(in the rows, 128 means zero)
Each row has two labels, one from each of two sets.
[142  44   8 163 144 109 127 135 120  92 130 155 155 131 103 139 113 169
 122 182  83 122 130  96 139 107 145 111 155 145 166 134 102 161 126 121
 139 124  93 102 147]
S E
[139  52 100 146 152 141 134 126 130 166 112 132 194 141 149 129 111 125
 143 141 148 130  97 104 146 132 148  73 150 136 118 117 111 146  88 144
 133 165 131 102 139]
S Q
[159 142  69 145 123 139 117 121 110 123 116 121 152 150 132 116  96 137
 122 153 155 122 120  94 154 116 164 105 146 114 136 139 120 132 117 128
 139 145 106 111 143]
S E
[103  39 133 125 135 151 150 100 134 177 129 120 144  84 164 151 113 160
 128 119 129 146 109 108 134 129 149  95 165 115  93 116 108 146 141 161
 123 126  83 118 116]
Y Q
[109 124 135 111 200 139 145  73 123 139 120 125 119 145 150 105 125 218
 100  92 109 148 135 145 130 119 184  50 118  96 156  89 131 148 149 152
 131 164 133 117 126]
Y A
[102 101 101  80 171 107 115  78 132 128 119 107 139 165 135 169 130 171
 118 137 124 102 139 124 131 118 158  99 101  98 139  83 152 134 126 139
 156 147 127 134 115]
Y A
[129  99  37 106 157 123 113  96 135 103 129 140 137 160 128 120 121 135
 101 135 157 103 135 141 145 128 170 120 145 111 160 110 149 116 115  97
 162 157  97 139 144]
S A
[120   4  86 134 126 154 118  92 124 192 105 106 155 152 148 131 124 131
 131 131 185 135 101  66 174 137 162 109 172 135  94  95 110 144 111 138
 138 209  99 122 164]
S Q
[119  87  95 100 152 107 152 116 103 170 145 134 168 102 136 135 117 179
 120 143 122 109 116  99 131 110 149  66 220  99 105  96 122 148 135 143
 133 115 122 111 112]
Y E
[146   4  41 168 178 145  99  89 154 149 105 111 154 132 123 146 109 132
 112 108 156 111 100  72 126 118 164  82 163 118 113  94 107 143 108 121
 140 146 111 123 153]
S G
[118 113  75  95 178 122 114  92 142 132 138 127 151 139 150 119 117 183
 122 154  89 108 153 128 135 104 123  58 139  89 151 106 134 137 154 149
 152 153 106 114  94]
Y K
[103  28  71 124 148 119 142 105 122 143 131 135 138 113 130 137 118 160
 117 147  97 132 116 107 147 100 181 107 170 100 126 120 118 154 121 144
 147 112 101 119 145]
Y E
[123  43 149 147 132 154 156  87 118 184 120  94 134 108 145 127 118 159
 122 110 155 136 124 126 136 134 153  88 142 118  71  74 121 144 114 145
 109 160 116 130 139]
Y Q
[130  59  59 126 136 153 111 225 142 131 131 144 126 140 124 155 119 127
 130 142 163  97 100 198 141 112 185 109 147 119 137 125 123 146 128 152
 128 157 129 128 130]
S G
[115 171  87  98 174 107 109 128 132 111 124 130 132 140 120 118 143 185
 121 139 131 125 157 124 132 123 160  93 163  99 145  82 136 111 153 113
 137  94 131 120 130]
Y K
[102  87 102  64 167 120 125 114 150 135 133  94 128 116 160  98 129 169
 112 111 150 133 139 127 145  89 193  81 145  93 144  75 146 114 185 127
 172 136 125 140 112]
Y A
[134   9 104 168 110 150 142  98 136 162  90 113 158 137 128 126  96 124
  95 124  87 133 109  96 135 120 133  95 165 103  94 119 136 127 109 141
 154 158 111 146 121]
S Q
[113  25 125  92 152 120 148  86 117 187 116 111 145 125 162 113  81 157
 120 142 138  86 110  97 147 126 149  93 153  88 121 146 124 149 112 172
 157 143 105 123 115]
Y E
[103   4 116 111 103 142 139 100 132 197 137 107 157 108  90 138 108 141
 134 136 158  99 104  95 146 119 160 118 154 110  67  88 112 135 110 176
 148 132 124 122 141]
Y G
[122 111  67 104 106 135  94 155 149 133  96 121 143 134  83 141 130  98
 131 115 168 114 115  70 153 128 142 158 166 136  87 134 117 127  84 122
 136 131 116 127 141]
S G
[171  53  63 179 139 152 109 109 137 124 113 135 180 153 108 145 101 132
 133 120 157 116 107 108 146 100 157  70 173 146 125 143 112 132 109 138
 148 170  98  97 155]
S Q
[147   4  36 134 192 162 111  92 123 142 105 150 147 119 141 145 106 116
 101 113 170 117  92  84 134 107 209  94 151  90 116 107 115 131  97 105
 152 159 112 152 158]
S G
[132  81  70 119 158 147  90 108 133  92 105 122 154 138 113 133 114 160
 126 131 147 141 109  98 121 129 182 100 152 112 153 100 120 112  98  82
 147 126 119 186 172]
S A
[146 149  48 136 188 125  78 124 100  57 137 128 128 143  96 148 137 144
 115 137 131 118 180 104  60 127 182 100 134 129 164  66 156 125 104  85
 128 129 125 157 148]
S K
[138  86  56 141 138 118 121 126 137 103 122 142 133 127 102 150 130 145
 125 146 131 145 128  73 131 110 133 106 146 120 121 137 125 149  86 136
  99 135 104 127 130]
S E
[ 97  55 112  94 128  94 154 131 123 169 139 110 118 122 140 111 126 148
 105 140 120 111  89  99 134 112 145 113 173 104 126  79 113 148 123  98
 137 102 108 123 121]
Y G
[129 123  84 123 182 139  66  78 134 101 105 158 161 186 160 137 130 157
 122 114 220 119 120  82 140 130 192  43 133 194 125  92 128 115 152  93
 159 151 150 136 164]
S A
[152  64  29 135 152 145 101 110 139  53 128 126 136 195 123 132 126 153
  98 147 127 117 123 109 151 125 171 105 153 114 159 133 127 140 128 113
 150 140  96 123 144]
S K
[120  27 102  60 153 128 174  73 135 148 129 116 143 148 160 128 102 149
 102 147 132 105 116 102 151 124 170  83 158  86 144  67 117 131 144 145
 181 128 107 135 120]
Y G
[ 96  50  59  91 131 148  99 117 135 131 118 133 145 166 113 150 130 112
 130 131 161  91 113  85 145 123 164 127 148 110 106 110 132 150 109 104
 156 119 147 117 160]
S G
[121 120  38 118 181 140  72 103 144  74 118 123 141 156 135 134 127 160
 104 157 163 110 128  93 139 119 181  97 146 143 141 112 173 110 133  89
 178 168 113 153 131]
S A
[144 182  64 140 148 126  90 148 122  67 125 160 139 136  96 135 124 140
 141 140 137 122 141 122 124 129 125 110 146 139 109 157 125 143 112 104
 124 129 102 135 127]
S K
[137  22 100 155 134 150 120  90 125 139 111 169 161 150 146 131 104 132
 143 119 143 144 125 100 140 115 143  76 153 132 123 134 104 131 123 139
 159 157 100 107 131]
S Q
[132 111  95  98 156 125 140  93 127 142 156 122 175 137 145 106 139 162
 123 134 131 125 111 110 120 111 156  88 141 109  93  99 119 138 127 155
 165 185 121 137 130]
Y A
[124  39  29 107 140 135  95 139 139  88 135 142  97 139 118 165 136 116
 114 136 144 105 119  89 143 114 187 168 108 116 124 111 133 134 104 104
 150 127 120 132 161]
S G
[120   4  70 131 126 156 119  93 149 163 113  62 150 145 133 192  95 143
 129  95 172 114  94  66 175 112 170  85 178  95 115 113 103 143 102 130
 161 156 113 133 138]
S G

Each row has two labels, one from each of two sets.
[118 188 136 115 112 137 133 110 171 167 178 167 143 149 115 133 113 144
 118 126 131  95 142 131 150 134 123 130 144 149  63 140  42  94 123 110
 104 132 131 206 144]
B [33]
[121 126 135 126 120 156 106  91 155 107 117 124 101 115 118 122 126 151
 174 122 159 113  82 161 153 117 133 122 112 126 195 115 177 130 138 137
 116 143 132 112 107]
H [39]
[138 144 157 135 144 178 110 118 126 149 117 143 126 126 119  94 147 109
 126 125 140  78  89 152 142 114 135 144 129 136 153 119 173 136 112 122
 108 123 136 166 146]
H [34]
[140 148 120 113 150 149 132 131 115 139 151 158 146 161 104 129 123 118
  92 125 142  91 140 108 127 131 117 131 134 145  93 145  89 126 127 110
 135 140 125 166 127]
B [34]
[132 187 108  96 121 138 147 132 164 152 198 163 151 158 129 130 116 109
 113 122 131 166 162 127 137 150  58 136 149 144 100 123 112 125 130 115
 136 140 110 152 140]
B [34]
[109 169 138 107  99 117 108 127 153 107 171 145 157 121  85 129 121 170
 197 127 159 231  73 105 116 123  85 161 149 137 141 140  92 103 130 139
 115 151 123 105  74]
C [39]
[106 110  96 133 114  89 126 115 120 142 113 123 136 112 115 121 132 140
 137 106 155 159  99 117 109 106 112 147 133 147  59 150 101 129 152 158
 123 133 118 126  93]
P [39]
[ 79 163 156 113 128  91 125 115 151 123 136 135 126 128 115 132 124 138
 145 138 197 173 103 146 132 105 116 148 143 148  92 127  84 103 133 142
 121 134 112 140 101]
P [39]
[129 151 142 134 144 135 138 124 131 156 138 136  98 135 123 139 136  61
  61 161 109 117 103 111 138 111 141 110 132 142 100 127 118 141 127 114
 164 131 129 168 150]
L [34]
[116 146 129 118 115 141 127 110 191 134 149 158 110 120 115 134 119 139
 147 163 144 146  93 141 126 115 104 128 119 139 130 130 132 118 130 122
 135 143 127 156 129]
C [39]
[102 159 138 103 126  96 131 154 136 124 151 139 189 155 116 153 103 191
 105 140 130 151 158  94  82 126  76 131 139 126  59 150  15 115 150 121
 126 129 124 164 112]
B [33]
[ 99 153 147 102  98 116 130 144 159 104 164 118 110 128 109 131 117 154
 171 130 125 203 112 145 119 145 108 165 138 126 136 122  96 106 126 156
 179 150 118 118 102]
P [39]
[103 181 125 131 112 139 131 114 144 162 138 132 125 126 113 113 127 137
 152 121 129 128 114 156 141 151 124 176 146 145 112  97 150 123 108 128
 110 138 116 137 119]
C [39]
[114 212 132 109 129 156 132 116 182 146 168 159 174 150 117 156 116 153
 160 140 127 152 136 136 137 115 128 133 130 117 154 129  34 126 119 117
 134 134 127 169 118]
B [34]
[115 104 149 120 132 142 123 115 155 136 133 154 124 139 120 136 132 154
 118 134 138 127  93 130 126 148 125 135 139 130 121 136 129 124 142 134
 136 143 122 129 104]
C [39]
[ 99  93 133 127 107 125 111 135 150 115 134 139 109 135 120 114 132 151
 144 128 129 134  83 137 120 156 116 125 105 162 130 146 157 112 128 134
 108 128 128 109 117]
P [39]
[134 159 128 105 123 101 117 114 127 116 162 142 182  93 109 151  99 147
 114 131 148 151 161 113 122 117 113 140 138 143  46 146  43 105 129 127
 117 129 121 164 119]
C [34]
[128 167 129 117 130 133 125 113 131 144 145 151 161 126  77 116 110 178
 137 118 130 146 138 117 123 121 134 136 118 139 122 145  43 104 115 105
 115 128 132 168 143]
C [34]
[132 148 141 140 140 133 126 126 132 152 156 152 183 138 125 135 120 119
  85 122 142  90 134 107 125 117 138 124 137 133 118 141  77 143 117 120
 121 125 138 187 120]
L [34]
[139 219 136  89 141 156 117 124 120 113 152 165 187 151 105 124 101 106
 116 114 127 175 166 128 149 156 126 127 125 115 123 137  57 111 120 125
 107 134 126 161 132]
B [34]
[117 146 156 132 121  82 114 124 129 101 137 137 121 118  99 123 118 138
 186 133 152 177 134 123 140  99 108 170 128 145  89 127  61 124 130 128
 119 128 102 138 109]
C [39]
[118 186 162 131 147 133  99 136 136 154 130 158 155 138  95 158  24 115
 103 129 138 117  99 123 125 121 134 118 126 134 111 159  55 136 111 104
 118 123 150 209 119]
L [33]
[134  15 146 141 135 150  97 118 129 122 128 150 151 135 104  94 125 127
 156 130 147 124 104 138 125 110 127 131 144 123 163 117  93 126 121 112
 103 135 125 168 121]
H [34]
[114 111 127 129 104 111 136 119 131 117 129 121 131 113  80 112 126 146
 138 136 139 134 113 127 122 128 117 140 126 132  97 133 148 116 128 139
 130 129 138  94 113]
C [39]
[143 169 130  87 142 163 109 106 125 132 122 143 133 129 101 124 125 132
 149 129 155 103 111 130 129 133 146 129  99 133 139 138  83 133 120 117
  87 121 135 174 125]
H [33]
[124 190 154 116 123  92 120 117 134 107 161 154 167 120 110 101 110 143
 128 120 154 163 155 116 153 104 123 151 133 149  58 140  15 124 125 119
 125 145 104 207 126]
C [33]
[109 127 135 141  56  88 119 148 148 123 137 120 164 128 126 160 125 213
 162 139 149 192 109 120 104 130  93 133 115 108 140 139  15 122 143 151
 117 151 134 133  69]
P [39]
[108 181 133 132 156 126 126 107 153 153 128 142 129 132  96 118 129 121
 117 117 158  84 106 126 154 108 141 130 123 147 100 128  46 138 118  70
 111 130 128 206 152]
C [34]
[130 164 129 111 158 172 122  87 158 159 143 138 152 144 135 148 128 140
 113 123 140  74  95 142 150 111 144 105 131 136 139 143  57 157 111 101
 132 141 133 208 155]
L [34]
